Here is a tiny trained network, its code and every weight. The questions are about switching its units off for an input and a class, where a switched-off unit gives its printed mean instead of its output.

import numpy as np


def w(rows, s, z=0):
    codes = np.array(rows[::2]) - 128.0
    scale = np.full(codes.shape[1], s)
    scale[-1] = z or s
    return codes * scale


def norm(h):
    return h / np.sqrt((h * h).mean(-1, keepdims=True) + 1e-5)


def f(y):
    return y / 2 * (1 + np.tanh(0.7978845608 * (y + 0.044715 * y**3)))


def log_softmax(a):
    a = a - a.max(-1, keepdims=True)
    return a - np.log(np.exp(a).sum(-1, keepdims=True))


def net(x, mask):
    res = np.array(x, float).reshape(1, 2) / 4 @ E
    u = 0
    for l in range(2):
        y = f(norm(res) @ A[l][:, :-1].T + A[l][:, -1])
        res = res + np.where(mask[u : u + 11], y, B[l][:, -1]) @ B[l][:, :-1]
        u += 11
    return log_softmax(norm(res)[-1] @ U[:, :-1].T + U[:, -1])


A, B = {}, {}
E = w([
[11,185,87,197,156,61],'x0',
[41,156,178,137,109,131],'x1',
],0.011)
A[0] = w([
[45,208,72,161,217,122,11],'L0N0',
[100,125,143,124,100,125,101],'L0N1',
[153,102,100,71,152,127,123],'L0N2',
[96,91,197,101,55,124,71],'L0N3',
[154,70,200,50,74,176,255],'L0N4',
[181,87,72,81,203,69,40],'L0N5',
[82,199,203,105,69,153,153],'L0N6',
[86,254,134,197,76,125,154],'L0N7',
[186,123,107,118,79,114,161],'L0N8',
[98,114,172,152,99,166,160],'L0N9',
[132,128,247,86,82,155,129],'L0N10',
],0.0091,0.00099)
B[0] = w([
[76,154,98,53,156,113,248],'L0N0',
[154,42,105,130,164,135,136],'L0N1',
[155,164,83,167,139,154,159],'L0N2',
[114,42,136,30,138,116,172],'L0N3',
[87,124,133,194,159,109,255],'L0N4',
[81,65,158,251,85,132,190],'L0N5',
[191,51,80,115,45,151,192],'L0N6',
[233,230,142,141,181,126,217],'L0N7',
[189,236,119,171,100,201,166],'L0N8',
[102,43,85,162,1,151,154],'L0N9',
[59,137,204,90,88,96,211],'L0N10',
],0.006,0.0083)
A[1] = w([
[148,71,155,197,108,11,168],'L1N0',
[128,73,172,137,83,62,145],'L1N1',
[180,90,60,185,175,165,138],'L1N2',
[41,124,140,137,91,155,250],'L1N3',
[129,132,135,81,120,176,146],'L1N4',
[162,129,106,147,120,119,150],'L1N5',
[128,217,93,148,118,133,62],'L1N6',
[105,95,152,199,145,169,170],'L1N7',
[185,141,138,84,112,189,186],'L1N8',
[155,89,172,118,102,169,143],'L1N9',
[130,195,107,115,196,73,127],'L1N10',
],0.011,0.002)
B[1] = w([
[123,134,221,98,163,194,172],'L1N0',
[196,158,86,208,127,147,183],'L1N1',
[168,131,47,126,23,156,223],'L1N2',
[178,121,76,110,148,96,207],'L1N3',
[146,148,119,108,151,72,147],'L1N4',
[148,139,112,113,80,164,151],'L1N5',
[159,90,109,211,166,177,205],'L1N6',
[137,161,150,53,146,121,184],'L1N7',
[99,181,151,161,199,79,185],'L1N8',
[33,171,113,121,174,138,218],'L1N9',
[1,89,50,177,210,108,255],'L1N10',
],0.0074,0.0065)
U = w([
[217,169,74,181,99,206,185],'0',
[114,193,219,106,235,159,135],'1',
[89,4,180,106,55,140,162],'2',
[148,154,79,53,85,33,119],'3',
[166,72,134,148,173,80,1],'4',
[52,136,33,180,244,89,177],'5',
[161,61,125,142,178,98,10],'6',
[160,82,135,152,163,83,4],'7',
],0.017,0.009)

Each question gives the input, the list of numbers given to net, and the class t.
The units are the neurons (one row each of A and B). Each row of codes is followed by its name. A weight is (code - 128) times the scale printed after its matrix; where a second scale follows, it is the last column's (A, B and U).
mask holds one flag per neuron, layer by layer. A switched-off neuron (its flag False) gives its mean, the last column of its row in B, instead of its output. The means were averaged over made-up inputs and are rounded, as every weight is.
A unit's drop is (log p(t) with every unit on - log p(t) with that unit switched off) / (log p(t) with every unit on - log p(t) with every unit switched off).
The circuit of an input: a set's keep is (log p(t) with only the set's units on - log p(t) with every unit switched off) / (log p(t) with every unit on - log p(t) with every unit switched off). Starting from the 12 units with the biggest drops (on a tie, the unit counted first), units are removed one at a time, each time the one whose removal leaves the highest keep (on an exact tie, the one counted first), for as long as the keep stays at least 0.8.
units of the circuit, in order: the units of the circuit, biggest drop first
k most important neurons: the k neurons with the biggest drops, biggest first
k most important neurons of layer l: the k neurons of layer l with the biggest drops, biggest first
drop when u is switched off: that unit's drop, to one decimal
input [-2,-1], class 0: units of the circuit, in order : L1N10
input [4,-8], class 0: units of the circuit, in order : L0N5, L1N2, L1N10
input [-7,4], class 1: 2 most important neurons : L1N9, L1N2
input [-2,1], class 1: 3 most important neurons : L0N0, L1N2, L1N10
input [-8,5], class 1: 4 most important neurons : L1N9, L1N2, L1N8, L0N5
input [2,-4], class 0: 3 most important neurons : L0N5, L0N10, L1N10
input [-4,1], class 1: 2 most important neurons : L1N10, L0N0
input [-4,3], class 2: 3 most important neurons : L0N7, L0N10, L1N10
input [2,8], class 3: 2 most important neurons : L0N6, L0N9
input [0,1], class 3: 2 most important neurons of layer 1 : L1N10, L1N6
input [0,2], class 3: 2 most important neurons of layer 0 : L0N4, L0N5
input [-4,0], class 1: drop when L1N10 is switched off : 0.1
input [1,8], class 3: drop when L1N10 is switched off : 0.2
input [-2,0], class 1: most important neuron : L0N0
